Here is a tiny trained network, its code and every weight. The questions are about switching its units off for an input and a class, where a switched-off unit gives its printed mean instead of its output.

import numpy as np


def w(rows, s, z=0):
    codes = np.array(rows[::2]) - 128.0
    scale = np.full(codes.shape[1], s)
    scale[-1] = z or s
    return codes * scale


def norm(h):
    return h / np.sqrt((h * h).mean(-1, keepdims=True) + 1e-5)


def f(y):
    return np.maximum(y, 0)


def log_softmax(a):
    a = a - a.max(-1, keepdims=True)
    return a - np.log(np.exp(a).sum(-1, keepdims=True))


def net(x, mask):
    res = np.array(x, float).reshape(1, 6) / 4 @ E
    u = 0
    for l in range(2):
        y = f(norm(res) @ A[l][:, :-1].T + A[l][:, -1])
        res = res + np.where(mask[u : u + 9], y, B[l][:, -1]) @ B[l][:, :-1]
        u += 9
    return log_softmax(norm(res)[-1] @ U[:, :-1].T + U[:, -1])


A, B = {}, {}
E = w([
[181,82,158,144,184,104,67],'x0',
[188,108,47,179,85,132,1],'x1',
[104,194,135,116,133,191,92],'x2',
[99,160,106,188,124,110,179],'x3',
[125,125,209,136,159,151,171],'x4',
[124,167,83,138,96,169,76],'x5',
],0.0097)
A[0] = w([
[108,160,118,179,111,188,97,2],'L0N1',
[164,158,184,115,122,145,104,198],'L0N2',
[95,152,103,88,114,166,155,89],'L0N3',
[94,95,118,174,135,99,96,103],'L0N4',
[117,195,121,161,48,160,33,113],'L0N5',
[112,133,114,74,75,75,241,104],'L0N6',
[78,155,255,133,173,187,205,86],'L0N7',
[210,51,129,115,161,99,62,128],'L0N8',
[142,155,90,164,162,131,168,112],'L0N9',
],0.0089,0.0027)
B[0] = w([
[142,164,136,162,136,149,146,158],'L0N1',
[116,122,69,107,56,60,207,169],'L0N2',
[183,6,96,189,134,134,136,161],'L0N3',
[194,149,146,69,153,108,122,156],'L0N4',
[191,196,149,161,101,128,207,209],'L0N5',
[80,56,94,149,148,188,85,210],'L0N6',
[95,160,254,12,215,102,193,254],'L0N7',
[134,52,140,132,176,17,68,213],'L0N8',
[175,92,87,101,113,189,93,151],'L0N9',
],0.0088)
A[1] = w([
[152,116,157,204,147,113,155,111],'L1N1',
[102,118,106,161,133,62,65,43],'L1N2',
[162,187,114,182,163,150,123,57],'L1N3',
[152,188,141,141,119,169,170,160],'L1N4',
[58,163,212,107,135,109,154,122],'L1N5',
[76,95,73,135,105,148,150,6],'L1N6',
[177,251,87,181,108,171,122,125],'L1N7',
[94,110,213,129,145,163,163,67],'L1N8',
[111,102,205,101,177,153,181,39],'L1N9',
],0.013,0.0023)
B[1] = w([
[142,145,138,80,117,166,122,162],'L1N1',
[119,133,205,147,142,97,110,177],'L1N2',
[105,132,124,103,47,116,137,163],'L1N3',
[145,122,147,108,118,46,59,174],'L1N4',
[160,218,102,38,187,203,224,225],'L1N5',
[58,60,70,163,129,200,133,146],'L1N6',
[56,210,139,110,1,157,140,205],'L1N7',
[125,177,164,83,183,117,113,215],'L1N8',
[178,213,121,111,202,186,171,245],'L1N9',
],0.0099,0.012)
U = w([
[125,174,156,61,197,159,177,235],'0',
[108,193,126,129,9,124,107,106],'1',
[162,71,167,141,138,41,62,191],'2',
[58,62,75,167,120,164,131,6],'3',
],0.016,0.0016)

Each question gives the input, the list of numbers given to net, and the class t.
The units are the neurons (one row each of A and B). Each row of codes is followed by its name. A weight is (code - 128) times the scale printed after its matrix; where a second scale follows, it is the last column's (A, B and U).
mask holds one flag per neuron, layer by layer. A switched-off neuron (its flag False) gives its mean, the last column of its row in B, instead of its output. The means were averaged over made-up inputs and are rounded, as every weight is.
A unit's drop is (log p(t) with every unit on - log p(t) with that unit switched off) / (log p(t) with every unit on - log p(t) with every unit switched off).
The circuit of an input: a set's keep is (log p(t) with only the set's units on - log p(t) with every unit switched off) / (log p(t) with every unit on - log p(t) with every unit switched off). Starting from the 12 units with the biggest drops (on a tie, the unit counted first), units are removed one at a time, each time the one whose removal leaves the highest keep (on an exact tie, the one counted first), for as long as the keep stays at least 0.8.
units of the circuit, in order: the units of the circuit, biggest drop first
top k neurons: the k neurons with the biggest drops, biggest first
top k neurons in layer l: the k neurons of layer l with the biggest drops, biggest first
drop when u is switched off: that unit's drop, to one decimal
input [8,0,1,-6,2,-6], class 2: units of the circuit, in order : (L0N8, L1N5)
input [2,1,0,-6,6,6], class 2: units of the circuit, in order : (L0N7, L1N5, L1N9)
input [3,-2,-1,1,-6,-4], class 2: top neuron : (L0N7)
input [5,8,4,1,-7,1], class 1: top 2 neurons in layer 0 : (L0N5, L0N7)
input [-3,-4,0,-4,-3,8], class 1: top 2 neurons : (L0N7, L0N5)
input [-3,-1,-2,-4,-7,-8], class 3: top 2 neurons in layer 0 : (L0N7, L0N6)
input [-6,-1,1,-5,-4,1], class 3: top 2 neurons : (L0N7, L0N3)
input [3,0,-3,8,2,3], class 1: top 2 neurons : (L0N7, L0N8)
input [4,5,4,-5,5,1], class 2: drop when L0N8 is switched off : 1.0
input [3,2,8,1,-4,-4], class 1: drop when L0N7 is switched off : 0.1
input [-7,1,-8,-4,-6,6], class 3: drop when L0N7 is switched off : -0.1
